Below is a small trained network, with its code and all its weights. Each question gives an input and a class and asks what happens when units are switched off, that is, made to give their printed mean instead of their output.

import numpy as np


def w(rows, s, z=0):
    codes = np.array(rows[::2]) - 128.0
    scale = np.full(codes.shape[1], s)
    scale[-1] = z or s
    return codes * scale


def f(y):
    return np.maximum(y, 0)


def log_softmax(a):
    a = a - a.max(-1, keepdims=True)
    return a - np.log(np.exp(a).sum(-1, keepdims=True))


def net(x, mask):
    res = np.array(x, float).reshape(1, 3) / 4 @ E
    y = f(res @ A[0][:, :-1].T + A[0][:, -1])
    res = res + np.where(mask, y, B[0][:, -1]) @ B[0][:, :-1]
    return log_softmax(res[-1] @ U[:, :-1].T + U[:, -1])


A, B = {}, {}
E = w([
[164,63,24,92,149,182],'x0',
[129,146,163,86,65,194],'x1',
[175,249,79,125,82,97],'x2',
],0.014)
A[0] = w([
[62,169,219,161,89,80,248],'n1',
[171,130,200,49,45,191,102],'n2',
[127,24,152,108,149,122,31],'n3',
[126,116,193,109,185,157,80],'n4',
[207,149,100,212,106,93,65],'n5',
[124,72,207,112,197,174,49],'n6',
[101,107,143,203,126,179,120],'n7',
[113,149,136,80,52,244,125],'n8',
[156,166,98,109,97,138,37],'n9',
[168,93,95,218,151,46,181],'n10',
[163,134,73,156,242,42,178],'n11',
[254,204,83,143,169,93,73],'n12',
[207,63,14,90,39,163,196],'n13',
[199,149,119,119,90,73,23],'n14',
[211,65,41,105,163,158,50],'n15',
[165,90,27,99,117,118,100],'n16',
[125,131,144,107,67,190,45],'n17',
[161,83,50,156,137,172,96],'n18',
[173,62,64,124,79,151,115],'n19',
[122,170,150,145,72,154,201],'n20',
[147,93,68,144,67,176,214],'n21',
[147,72,173,209,222,148,52],'n22',
[212,175,136,94,62,114,54],'n23',
[224,84,97,102,211,217,205],'n24',
[168,99,220,182,82,71,75],'n25',
[174,157,105,122,43,72,7],'n26',
[94,163,229,168,90,96,241],'n27',
[187,183,107,116,137,152,123],'n28',
],0.0088,0.0011)
B[0] = w([
[178,181,108,204,133,81,254],'n1',
[68,70,9,126,194,42,220],'n2',
[114,165,171,82,123,219,208],'n3',
[229,131,110,86,103,200,180],'n4',
[113,103,175,76,129,194,182],'n5',
[148,136,140,42,71,166,217],'n6',
[117,131,156,131,113,156,168],'n7',
[80,91,46,128,215,82,223],'n8',
[126,99,145,102,113,179,173],'n9',
[51,69,57,77,208,76,206],'n10',
[71,81,79,119,168,111,225],'n11',
[121,137,128,65,109,169,220],'n12',
[155,173,149,183,134,107,250],'n13',
[153,85,136,83,88,182,175],'n14',
[180,140,162,152,161,137,229],'n15',
[135,161,124,146,98,85,207],'n16',
[32,111,2,87,207,93,182],'n17',
[167,182,109,146,133,106,201],'n18',
[198,171,154,189,113,118,199],'n19',
[88,142,153,140,96,106,183],'n20',
[156,168,138,162,151,112,192],'n21',
[119,139,144,81,119,143,212],'n22',
[121,152,148,73,70,100,197],'n23',
[111,191,183,174,118,123,226],'n24',
[207,139,152,149,98,124,206],'n25',
[127,153,157,123,83,144,188],'n26',
[164,161,116,172,122,108,246],'n27',
[114,134,121,98,97,156,181],'n28',
],0.0074,0.011)
U = w([
[226,122,141,246,96,95,140],'0',
[48,83,75,104,184,69,219],'1',
[180,104,147,20,34,190,11],'2',
],0.012,0.0013)

Each question gives the input, the list of numbers given to net, and the class t.
The units are the neurons (one row each of A and B). Each row of codes is followed by its name. A weight is (code - 128) times the scale printed after its matrix; where a second scale follows, it is the last column's (A, B and U).
mask holds one flag per neuron, in row order. A switched-off neuron (its flag False) gives its mean, the last column of its row in B, instead of its output. The means were averaged over made-up inputs and are rounded, as every weight is.
A unit's drop is (log p(t) with every unit on - log p(t) with that unit switched off) / (log p(t) with every unit on - log p(t) with every unit switched off).
The circuit of an input: a set's keep is (log p(t) with only the set's units on - log p(t) with every unit switched off) / (log p(t) with every unit on - log p(t) with every unit switched off). Starting from the 12 units with the biggest drops (on a tie, the unit counted first), units are removed one at a time, each time the one whose removal leaves the highest keep (on an exact tie, the one counted first), for as long as the keep stays at least 0.8.
units of the circuit, in order: the units of the circuit, biggest drop first
unit that matters most: the unit with the biggest drop
top k neurons: the k neurons with the biggest drops, biggest first
drop when u is switched off: that unit's drop, to one decimal
input [-6,0,-7], class 2: units of the circuit, in order => n6
input [0,6,-6], class 1: top 3 neurons => n2, n8, n17
input [8,7,8], class 0: top 2 neurons => n13, n19
input [4,-7,6], class 1: top 2 neurons => n11, n10
input [-6,-7,2], class 1: top 2 neurons => n10, n11
input [-6,8,-6], class 1: top 2 neurons => n2, n17
input [-8,-8,-6], class 0: top 3 neurons => n25, n1, n27
input [0,4,4], class 1: top 2 neurons => n2, n8
input [-6,7,-4], class 1: top 3 neurons => n2, n17, n8
input [-8,-1,-8], class 0: top 4 neurons => n1, n27, n12, n25
input [-7,-8,1], class 1: top 2 neurons => n10, n11
input [-5,5,7], class 2: top 2 neurons => n23, n14
input [0,6,6], class 1: top 3 neurons => n2, n8, n17
input [-7,-5,-5], class 0: unit that matters most => n1
input [-6,2,-8], class 2: drop when n6 is switched off => 0.6
input [5,7,-4], class 1: drop when n2 is switched off => 0.2
input [-8,-6,-7], class 0: drop when n1 is switched off => 1.2
input [-6,5,8], class 2: drop when n23 is switched off => 0.4
